[4933 8187 1821 9952] ⇒ 1821

[[-145 -444 -270  210 -291 -709]
 [ 175 -258  659  100 -356 -257]
 [ 678  356  -70 -420   78  662]] ⇒ 78

[[153  43 197 237]
 [191 184 199 231]] ⇒ 199

[ 17 -32  16   1  36  -4] ⇒ 36

[-46 -20  35  11  18 -12] ⇒ 18

[[3265 8601 4526 3461 1089 7167]
 [4557 4322 4071 4554 4997 4364]
 [4155 3083 2924 4548 6628 3555]] ⇒ 6628
---
[[ 71 136 178 145  37 179]
 [136 196 151 120 111  70]
 [211 123 104 106 132 238]]	238, 37

[31 98 21 62 81 19 64]	98, 19

[[631 509 813 264 410 844]
 [681 628 433  22 538 796]]	844, 22

[[28 87 61 27 51]
 [48 63  6 57 68]]	87, 6

[852 234 771 456 650 395 635]	852, 234

[190 218 105  33 211]	218, 33
---
[[-3.16 -5.17 -5.56 -1.13]
 [ 4.01  0.78 -0.40 -3.93]
 [ 3.41  2.60  2.07 -4.05]]
-5.17

[-1.28 -3.13  1.03  5.97  1.92  5.66 -0.52]
1.92

[ 4.33  2.18 -0.38  4.81  3.32]
-0.38

[[-5.99  1.90 -0.54 -1.47]
 [ 0.58 -1.84 -0.56 -0.02]]
1.90

[-5.96  5.79 -2.37 -2.72 -0.27]
-2.37

[[ 6.00 -5.16  3.16  5.80]
 [ 2.05  3.06  3.45 -1.02]]
-5.16

[-0.03 -0.78  5.53  0.65 -0.15]
5.53

[[-2.10  0.00 -2.64  5.02 -3.62  0.54  2.81]
 [-1.26 -0.82 -2.79  5.27 -3.21 -1.15  2.87]]
-3.62

[[ 0.51 -0.17  0.67  6.49 -0.43]
 [-0.78 -0.04  0.36 -2.13 -2.60]]
0.67

[ 4.59 -1.69 -5.10 -4.38  3.28 -0.40 -2.60]
3.28
---
7	-7	-5	7
37	-5	-6	-28
-5	20	21	3
Out: 3

7861	2265	4533	3871	5095	5141	9005 Out: 9005

8516	6950	9904	5145	1461 Out: 1461

7895	6746	2781	7752	8939	6621	5792
3230	7308	3168	2836	2688	7162	4178
3346	8270	2559	3160	2836	8773	4202
Out: 4202

54	78	222	9 Out: 9

4	220	131	230	166	202 Out: 202

1387	9081	7356	1256	5502	2058	1956 Out: 1956

76	29	6	70 Out: 70

5	8	7	2	2
4	2	4	4	8
Out: 8

155	185	58	163	113	217	76 Out: 76
---
array([39, 17, 55, 13, 23, 78, 31]) result: 39
array([970, 455, 298, 237]) result: 970
array([ 9, 17, 80, 16, 43]) result: 9
array([-48,  27,  22, -39]) result: -48
array([-42, -36,  22,  31, -23]) result: -42
array([3, 4, 7, 1, 3, 8]) result: 3
array([ 47, -34, -45,  11,  41, -17,  -1]) result: 47
array([924,  10, 967, 802, 501, 328]) result: 924
array([4250, 5543, 5592, 1911, 9123, 1549]) result: 4250
array([ 31, 119, 204, 125,  80, 103, 164]) result: 31
---
Input:
array([[ 4.99,  0.15, -0.19, -1.34],
       [ 0.09, -1.77,  2.15, -0.91]])
Output: -0.19

Input:
array([[ 2.24,  3.13,  1.44,  0.06, -1.55, -1.72],
       [ 2.92,  4.21,  2.15,  0.81, -2.19, -2.27],
       [-0.54,  1.08, -0.85,  2.88,  5.14, -2.55]])
Output: -2.19

Input:
array([[-2.43, -0.82,  4.67, -2.54,  1.59,  4.60,  3.27],
       [ 0.64,  0.78, -1.12,  3.34, -0.23, -0.34,  5.19]])
Output: 4.60

Input:
array([[ 3.88, -4.12, -3.79, -0.37,  6.37],
       [-0.33,  4.70,  5.62, -2.51, -5.68]])
Output: -0.37

Input:
array([[-3.15,  5.16, -0.17, -1.51, -2.95],
       [-0.19,  1.69, -0.12, -0.10, -1.24],
       [ 2.19, -1.11,  0.10,  1.03,  3.13]])
Output: -0.10

Input:
array([[ 1.74, -5.09, -1.42, -0.37,  0.19],
       [ 1.50,  0.24, -1.78,  1.73, -0.12],
       [-0.01, -5.27, -0.33, -1.80, -0.27]])
Output: 1.73

Input:
array([[-1.13, -2.07, -3.68,  6.09,  1.43,  2.62],
       [-2.78, -0.72, -5.35,  1.05,  0.68,  5.10]])
Output: 1.43
---
[[-1.45, -1.85, -0.90, -1.75, 1.70, -1.05], [-0.88, -0.99, -0.71, -1.50, 0.11, 0.80]] ==> -0.88
[[-204.9, 38.5, 66.0, 40.1, 199.9, 33.9], [-218.2, 34.6, 75.9, 45.4, 208.6, 9.9], [-99.4, 56.4, -2.4, 5.5, 141.2, 212.3]] ==> -218.2
[[-0.872, -0.281, -1.435, 1.769, -1.319, -0.726], [-1.240, -1.370, -0.816, -2.110, -1.131, -1.063]] ==> -1.240
[[0.093, -0.026, -0.082, -0.022, -0.029, 0.020], [0.048, -0.124, -0.100, 0.216, -0.073, -0.102]] ==> 0.048
[[0.06, 0.16, 0.13, 0.11], [0.12, -0.14, 0.14, 0.16], [-0.09, 0.06, 0.16, 0.07]] ==> 0.12
[[-0.145, -0.314, 1.259, -0.065], [-0.140, -0.661, 1.053, -0.731], [0.342, -1.472, 1.406, -0.087]] ==> -0.140
[[12.34, -14.00, 20.40, 10.47, -11.99, 9.44, 14.95], [-4.24, -21.18, 6.99, 9.33, -6.06, 14.23, -3.87]] ==> -4.24
